Here is a tiny trained network, its code and every weight. The questions are about switching its units off for an input and a class, where a switched-off unit gives its printed mean instead of its output.

import numpy as np


def w(rows, s, z=0):
    codes = np.array(rows[::2]) - 128.0
    scale = np.full(codes.shape[1], s)
    scale[-1] = z or s
    return codes * scale


def f(y):
    return np.maximum(y, 0)


def log_softmax(a):
    a = a - a.max(-1, keepdims=True)
    return a - np.log(np.exp(a).sum(-1, keepdims=True))


def net(x, mask):
    res = np.array(x, float).reshape(1, 8) / 4 @ E
    y = f(res @ A[0][:, :-1].T + A[0][:, -1])
    res = res + np.where(mask, y, B[0][:, -1]) @ B[0][:, :-1]
    return log_softmax(res[-1] @ U[:, :-1].T + U[:, -1])


A, B = {}, {}
E = w([
[192,225,146,167,62,32],'x0',
[53,204,56,217,231,134],'x1',
[145,136,137,125,139,138],'x2',
[130,133,131,125,134,132],'x3',
[130,203,42,1,126,171],'x4',
[117,122,121,122,128,119],'x5',
[116,113,114,128,120,110],'x6',
[143,144,157,118,147,145],'x7',
],0.0065)
A[0] = w([
[145,85,182,176,91,156,115],'neuron 1',
[132,217,52,85,140,156,117],'neuron 2',
[97,185,53,2,136,135,95],'neuron 3',
[81,41,114,148,157,168,112],'neuron 4',
[49,243,42,201,232,114,123],'neuron 5',
[164,241,103,179,125,57,71],'neuron 6',
[134,133,75,106,144,109,233],'neuron 7',
[112,94,171,60,26,115,141],'neuron 8',
[42,203,82,222,200,130,75],'neuron 9',
[121,105,177,223,188,95,91],'neuron 10',
[167,244,151,127,119,98,253],'neuron 11',
[108,103,148,244,180,112,126],'neuron 12',
[100,73,163,233,146,79,157],'neuron 13',
[57,55,98,89,177,201,93],'neuron 14',
[87,51,97,90,193,193,113],'neuron 15',
[149,183,123,149,109,28,100],'neuron 16',
[91,62,186,65,131,164,59],'neuron 17',
[86,76,99,137,188,198,94],'neuron 18',
[140,156,82,67,124,168,46],'neuron 19',
[114,235,13,64,139,172,102],'neuron 20',
[166,111,179,98,13,103,146],'neuron 21',
[145,185,100,145,58,96,58],'neuron 22',
],0.007,0.0049)
B[0] = w([
[119,101,185,82,79,69,178],'neuron 1',
[74,105,216,120,50,120,198],'neuron 2',
[16,90,215,123,76,125,211],'neuron 3',
[50,196,121,203,193,169,188],'neuron 4',
[254,52,80,71,213,32,254],'neuron 5',
[122,222,63,201,177,197,188],'neuron 6',
[114,69,177,138,204,130,205],'neuron 7',
[178,101,77,109,198,105,209],'neuron 8',
[202,87,94,45,181,41,214],'neuron 9',
[52,119,197,99,59,119,187],'neuron 10',
[115,110,110,180,194,196,234],'neuron 11',
[76,55,186,53,78,77,203],'neuron 12',
[34,129,195,136,111,183,222],'neuron 13',
[146,212,80,179,186,175,205],'neuron 14',
[152,214,90,183,163,171,207],'neuron 15',
[66,182,97,210,182,189,179],'neuron 16',
[161,195,70,120,183,129,171],'neuron 17',
[174,208,115,156,166,137,187],'neuron 18',
[41,101,197,123,85,88,159],'neuron 19',
[16,75,215,112,68,117,223],'neuron 20',
[170,148,73,130,211,122,219],'neuron 21',
[90,196,108,181,190,159,155],'neuron 22',
],0.0071,0.0069)
U = w([
[100,242,59,254,173,183,31],'0',
[36,76,193,135,48,106,16],'1',
[129,121,91,160,140,155,253],'2',
[221,92,54,68,149,79,67],'3',
],0.0077,0.0047)

Each question gives the input, the list of numbers given to net, and the class t.
The units are the neurons (one row each of A and B). Each row of codes is followed by its name. A weight is (code - 128) times the scale printed after its matrix; where a second scale follows, it is the last column's (A, B and U).
mask holds one flag per neuron, in row order. A switched-off neuron (its flag False) gives its mean, the last column of its row in B, instead of its output. The means were averaged over made-up inputs and are rounded, as every weight is.
A unit's drop is (log p(t) with every unit on - log p(t) with that unit switched off) / (log p(t) with every unit on - log p(t) with every unit switched off).
The circuit of an input: a set's keep is (log p(t) with only the set's units on - log p(t) with every unit switched off) / (log p(t) with every unit on - log p(t) with every unit switched off). Starting from the 12 units with the biggest drops (on a tie, the unit counted first), units are removed one at a time, each time the one whose removal leaves the highest keep (on an exact tie, the one counted first), for as long as the keep stays at least 0.8.
units of the circuit, in order: the units of the circuit, biggest drop first
unit that matters most: the unit with the biggest drop
k most important neurons: the k neurons with the biggest drops, biggest first
drop when u is switched off: that unit's drop, to one decimal
input [-7,-6,8,1,8,-4,-1,1], class 1: units of the circuit, in order : [neuron 3]
input [1,8,-5,-3,8,6,-5,3], class 1: 3 most important neurons : [neuron 20; neuron 3; neuron 2]
input [-2,7,-6,7,-6,1,-5,0], class 3: units of the circuit, in order : [neuron 5; neuron 9]
input [-5,0,8,4,-8,-7,3,-6], class 1: units of the circuit, in order : [neuron 12; neuron 10]
input [7,-7,-6,-7,-7,2,-4,1], class 0: units of the circuit, in order : [neuron 21; neuron 16]
input [0,7,-4,0,6,3,-4,7], class 3: 3 most important neurons : [neuron 5; neuron 9; neuron 13]
input [5,1,-3,6,-6,2,-2,-3], class 1: 2 most important neurons : [neuron 12; neuron 10]
input [6,4,-3,-4,8,-6,-1,-5], class 1: 3 most important neurons : [neuron 20; neuron 2; neuron 3]
input [-7,-2,6,-6,8,-7,-7,-7], class 1: 4 most important neurons : [neuron 3; neuron 20; neuron 19; neuron 2]
input [4,8,4,-6,-4,-5,-8,6], class 2: 2 most important neurons : [neuron 6; neuron 13]
input [7,8,6,6,-2,8,3,-6], class 3: 3 most important neurons : [neuron 5; neuron 9; neuron 12]
input [2,-7,-7,-6,8,5,2,4], class 1: 2 most important neurons : [neuron 3; neuron 5]
input [3,7,3,1,2,-5,6,-7], class 3: drop when neuron 9 is switched off : 0.2
input [-4,1,0,-5,-8,8,-8,-5], class 1: unit that matters most : neuron 12
input [-7,8,1,1,6,-6,-7,1], class 3: drop when neuron 20 is switched off : -0.1
input [7,-7,2,-1,-2,7,2,-7], class 0: drop when neuron 22 is switched off : 0.2
input [7,8,7,-6,1,8,0,-1], class 3: drop when neuron 9 is switched off : 0.8
